sir: [130 121  64 140 179 124 141 194 119 183 162 166 152 149 137 165 204 169
 134 175 178 129 148 172 115 170]
mik: [121 141 167  74 149 118 108 134 152 126 162 109  76 113 118 162 134 126
 113 106  95 125  97 117  86 167]
Kad: [125 131  69 142 147  82 118 130 136 138 150 149 186 202 153 161 126 123
 112 146 151 113 200 128 123 161]
rofip: [102  89  88 197 118 120 149 163  70 171  89 176 203 151 118  95 161 152
 135 167 216 108 175 172 160 100]
dar: [107 103  92 144 133 154 144 144 113 139 110 150  96  99  96 118 148 157
 134 163 137 146  91 143 129 107]
dis: [122 120  84  95 159 139 130 149 148 134 169 139 106 126 119 185 150 163
 127 146 114 150 112 137  82 170]
vok: [ 87 118  98  97 126  75  99 105 129 118 146 129 117 189 109 162  99 120
  96 119 123 103 162 108  78 154]
Lavo: [169 153  68 148  96 149 124  83 158  93 140 121 157 158 144 143  85 107
 135 143  87 172 170 108 160 131]
godi: [128 160 178 120 150 105 120 141 129 145 155 113 131 155 152 149 147 116
 124 106 154 104 147 133 131 159]
chg vok: [ 87 118  98  97 126  75  99 105 129 118 146 129 117 189 110 162  99 120
  96 119 123 103 162 108  78 154] : 14, [109]
chg rofip: [102  89  88 197 118 120 149 163  70 171  89 176 203 151 118  95 161 152
 135 167 216 107 175 172 160 100] : 21, [108]
chg Kad: [125 131  69 142 147  82 118 130 136 138 150 149 186 202 153 161 126 123
 112 146 151 113 200 127 123 161] : 23, [128]
chg dis: [122 120  84  95 159 139 130 149 148 134 169 139 105 126 119 185 150 163
 127 146 114 150 112 137  82 170] : 12, [106]
chg rofip: [102  89  88 197 118 120 149 163  70 171  88 176 203 151 118  95 161 152
 135 167 216 108 175 172 160 100] : 10, [89]
chg godi: [128 160 178 120 149 105 120 141 129 145 155 113 131 155 152 149 147 116
 124 106 154 104 147 133 131 159] : 4, [150]

Gen: [145  95  93 110 182  99 174 137 139 136 103 157 109 119 147 126 136 157
 142]
kob: [112 124 127 134 112 130 184 135 119 152 124 144 126 137 133 138 125 102
 132]
kiv: [214 108 104 144 111 115 145 138 139 108 115 139 125 131 157 129 140 100
 166]
nemu: [119 146 144 133 173 146 113 120 125 138 109 139 138 127 116 115 122 158
 131]
nikif: [112 124 127 134 112 130 184 135 119 152 124 144 126  93 124 135 104 132
 154]
Lem: [111 179 161 133 166 152 154 140 151  85 139 111 154 138 115 129 111 154
 121]
chg kiv: [214 108 104 144 112 115 145 138 139 108 115 139 125 131 157 129 140 100
 166] : 4, [111]
chg kiv: [214 108 104 144 111 115 145 138 138 108 115 139 125 131 157 129 140 100
 166] : 8, [139]
chg Gen: [145  95  93 110 182  99 174 137 138 136 103 157 109 119 147 126 136 157
 142] : 8, [139]
chg Gen: [145  95  93 110 181  99 174 137 139 136 103 157 109 119 147 126 136 157
 142] : 4, [182]
chg Lem: [111 179 161 133 166 152 154 140 150  85 139 111 154 138 115 129 111 154
 121] : 8, [151]
chg Gen: [145  95  93 110 182  99 174 137 139 136 103 156 109 119 147 126 136 157
 142] : 11, [157]
chg Lem: [111 179 161 133 166 152 154 140 151  85 139 111 154 138 115 129 111 155
 121] : 17, [154]

mazo: [160 115 103 141 151 142 102 140 112]
lerok: [150 193 129 104 153 169 129 170 144]
Besin: [ 96 147 167 121 109 123 136 117 142]
Bapaz: [106 129 178 157 116 127 117 112  98]
Fori: [163 124  81 129 172 134 128 137 117]
zamuz: [150 168 132 110 125 200 101 145 125]
Lirok: [118 121 101 120 134  90 188 123 125]
rigif: [169 156 112 108 136 167  88 182 159]
vamag: [124 141 155 136 149 123  99 130 141]
Sadim: [128 168 119 111 149 150 164 125 122]
talos: [117  73 128 186 165  73 135  80  71]
chg rigif: [168 156 112 108 136 167  88 182 159] : 0, [169]
chg Lirok: [118 121 100 120 134  90 188 123 125] : 2, [101]
chg lerok: [150 193 128 104 153 169 129 170 144] : 2, [129]
chg Besin: [ 96 148 167 121 109 123 136 117 142] : 1, [147]
chg mazo: [161 115 103 141 151 142 102 140 112] : 0, [160]
chg Lirok: [118 121 101 120 135  90 188 123 125] : 4, [134]
chg vamag: [124 141 155 136 150 123  99 130 141] : 4, [149]

dus: [125 178 155 140 150 143 134  90 156 150 155 133 137 175 132 194]
gar: [121 137 149 125 152 170 139 131 154 146 150 129 140 157 143 195]
tigu: [128  90 139 123 155  52 125  68 142 161 169 132 108 175 127 144]
fimus: [ 95 137  35  63 111  97  94 108 121 127 113 146  93 154  69  51]
dasi: [121 137 149 125 152 170 139 106 154 146 150 129 140 157 143 195]
rab: [128  90 139 123 155  52 125  68 142 161 169 132 108 183 127 144]
zete: [124 140 144 113 152 179 145 124 147 141 147 119 141 138 155 187]
Kib: [ 96 138  37  67 115  93  99 101 124 121 117 146  87 152  72  54]
chg rab: [128  90 139 123 154  52 125  68 142 161 169 132 108 183 127 144] : 4, [155]
chg rab: [129  90 139 123 155  52 125  68 142 161 169 132 108 183 127 144] : 0, [128]
chg zete: [124 140 144 113 152 179 145 124 147 141 147 119 141 139 155 187] : 13, [138]
chg Kib: [ 96 138  37  67 115  93  99 101 124 122 117 146  87 152  72  54] : 9, [121]
chg Kib: [ 96 138  37  67 116  93  99 101 124 121 117 146  87 152  72  54] : 4, [115]
chg fimus: [ 95 137  36  63 111  97  94 108 121 127 113 146  93 154  69  51] : 2, [35]

